Here is a tiny trained network, its code and every weight. The questions are about switching its units off for an input and a target symbol, where a switched-off unit gives its printed mean instead of its output.

import numpy as np


def w(rows, s, z=0):
    codes = np.array(rows[::2]) - 128.0
    scale = np.full(codes.shape[1], s)
    scale[-1] = z or s
    return codes * scale


def norm(h):
    return h / np.sqrt((h * h).mean(-1, keepdims=True) + 1e-5)


def f(y):
    return y / 2 * (1 + np.tanh(0.7978845608 * (y + 0.044715 * y**3)))


def softmax(a):
    e = np.exp(a - a.max(-1, keepdims=True))
    return e / e.sum(-1, keepdims=True)


def log_softmax(a):
    a = a - a.max(-1, keepdims=True)
    return a - np.log(np.exp(a).sum(-1, keepdims=True))


def net(x, mask):
    ids = ['αβγδθλμστψ'.index(c) for c in x.split()]
    T = len(ids)
    res = E[ids] + P[:T]
    q, k, v = (norm(res) @ M[0].T for M in (Q, K, V))
    z = softmax(np.where(np.tri(T) > 0, q @ k.T / 3**0.5, -1e9)) @ v
    res = res + np.where(mask[0], z, O[0][:, -1]) @ O[0][:, :-1]
    y = f(norm(res) @ A[0][:, :-1].T + A[0][:, -1])
    res = res + np.where(mask[1:9], y, B[0][:, -1]) @ B[0][:, :-1]
    return log_softmax(norm(res)[-1] @ U[:, :-1].T + U[:, -1])


Q, K, V, O, A, B = {}, {}, {}, {}, {}, {}
E = w([
[70,21,136,112,153,157],'α',
[60,49,93,138,152,65],'β',
[29,170,101,66,142,102],'γ',
[182,79,99,43,163,129],'δ',
[150,217,79,160,196,68],'θ',
[142,118,36,165,113,211],'λ',
[73,121,142,42,145,173],'μ',
[133,97,168,49,177,170],'σ',
[177,113,184,191,8,108],'τ',
[99,144,102,247,186,99],'ψ',
],0.014)
P = w([
[108,118,153,109,8,95],'0',
[107,126,131,105,56,113],'1',
[107,124,131,111,86,119],'2',
[110,124,133,107,108,122],'3',
[108,122,129,109,123,126],'4',
[107,122,126,107,136,133],'5',
[106,121,121,103,149,135],'6',
[100,121,116,104,160,142],'7',
[98,120,110,100,172,145],'8',
[93,120,105,101,185,150],'9',
[85,118,100,93,191,147],'10',
],0.012)
Q[0] = w([
[132,106,158,108,144,97],'h0',
[75,173,140,106,98,155],'h0',
[192,133,225,167,5,77],'h0',
],0.015)
K[0] = w([
[134,136,111,135,110,143],'h0',
[159,98,131,157,156,116],'h0',
[175,141,201,151,4,93],'h0',
],0.021)
V[0] = w([
[147,134,51,175,72,252],'h0',
[16,239,138,243,131,163],'h0',
[72,253,234,69,83,234],'h0',
],0.012)
O[0] = w([
[68,235,146,255,185,132,254],'h0',
[53,186,212,63,134,194,121],'h0',
[119,6,219,109,240,227,53],'h0',
],0.0079,0.0032)
A[0] = w([
[159,170,176,101,136,192,171],'n0',
[74,103,154,109,153,54,172],'n1',
[151,142,249,143,129,106,106],'n2',
[186,116,108,133,47,236,2],'n3',
[109,104,75,59,141,125,56],'n4',
[181,139,72,101,105,233,102],'n5',
[97,89,135,171,162,122,165],'n6',
[148,108,105,133,193,101,222],'n7',
],0.022,0.0068)
B[0] = w([
[209,218,207,136,196,135,217],'n0',
[19,146,93,127,209,172,240],'n1',
[129,62,168,21,67,62,155],'n2',
[112,150,100,250,45,235,147],'n3',
[197,91,52,83,136,178,251],'n4',
[135,89,47,21,202,141,192],'n5',
[137,67,185,149,40,132,222],'n6',
[154,171,138,186,249,86,255],'n7',
],0.019,0.0069)
U = w([
[98,2,98,179,170,140,49],'α',
[54,93,43,123,120,79,66],'β',
[94,153,128,19,122,208,132],'γ',
[216,119,80,173,137,2,38],'δ',
[163,241,126,37,123,97,95],'θ',
[164,161,121,202,93,196,254],'λ',
[158,91,194,70,166,223,72],'μ',
[177,46,184,138,196,147,66],'σ',
[148,133,69,76,36,87,190],'τ',
[63,175,203,184,127,60,223],'ψ',
],0.0097,0.0044)

Each question gives the input, a string of symbols that net reads in full, and the target symbol t.
The units are the heads (3 rows each of Q, K, V and O) and the neurons (one row each of A and B). Each row of codes is followed by its name. A weight is (code - 128) times the scale printed after its matrix; where a second scale follows, it is the last column's (O, A, B and U).
mask holds one flag per unit, heads first, then neurons. A switched-off unit (its flag False) gives its mean, the last column of its rows in O or B, instead of its output. The means were averaged over made-up inputs and are rounded, as every weight is.
A unit's drop is (log p(t) with every unit on - log p(t) with that unit switched off) / (log p(t) with every unit on - log p(t) with every unit switched off).
The circuit of an input: a set's keep is (log p(t) with only the set's units on - log p(t) with every unit switched off) / (log p(t) with every unit on - log p(t) with every unit switched off). Starting from all 9 units, units are removed one at a time, each time the one whose removal leaves the highest keep (on an exact tie, the one counted first), for as long as the keep stays at least 0.8.
units of the circuit, in order: the units of the circuit, biggest drop first
k most important neurons: the k neurons with the biggest drops, biggest first
drop when u is switched off: that unit's drop, to one decimal
input ψ δ θ θ, target γ: units of the circuit, in order	h0, n7
input γ ψ λ σ β, target β: units of the circuit, in order	h0, n0
input σ λ θ τ τ β θ, target τ: 2 most important neurons	n0, n7
input λ σ λ λ λ λ θ, target ψ: units of the circuit, in order	n4
input γ γ δ δ θ, target δ: units of the circuit, in order	h0, n5
input λ λ λ λ β β, target β: 3 most important neurons	n0, n1, n7
input λ σ δ μ, target δ: 2 most important neurons	n7, n1
input λ θ γ θ λ σ, target ψ: 2 most important neurons	n4, n5
input λ σ λ λ, target ψ: units of the circuit, in order	h0, n4
input μ λ μ γ λ, target μ: 2 most important neurons	n5, n0
input α λ τ λ θ σ θ λ, target γ: 2 most important neurons	n5, n7
input δ λ θ γ λ μ τ γ λ θ λ, target θ: 2 most important neurons	n1, n4
input θ ψ ψ, target θ: 2 most important neurons	n6, n0
input τ δ δ β, target δ: most important neuron	n5
input θ λ γ λ α γ ψ λ, target θ: 2 most important neurons	n1, n0
input γ λ λ σ δ β ψ μ, target θ: 3 most important neurons	n0, n6, n3
input γ λ γ δ γ, target δ: drop when n7 is switched off	0.2
input λ δ ψ ψ σ λ δ δ α, target δ: drop when h0 is switched off	1.4
input γ δ λ, target δ: drop when n0 is switched off	0.0
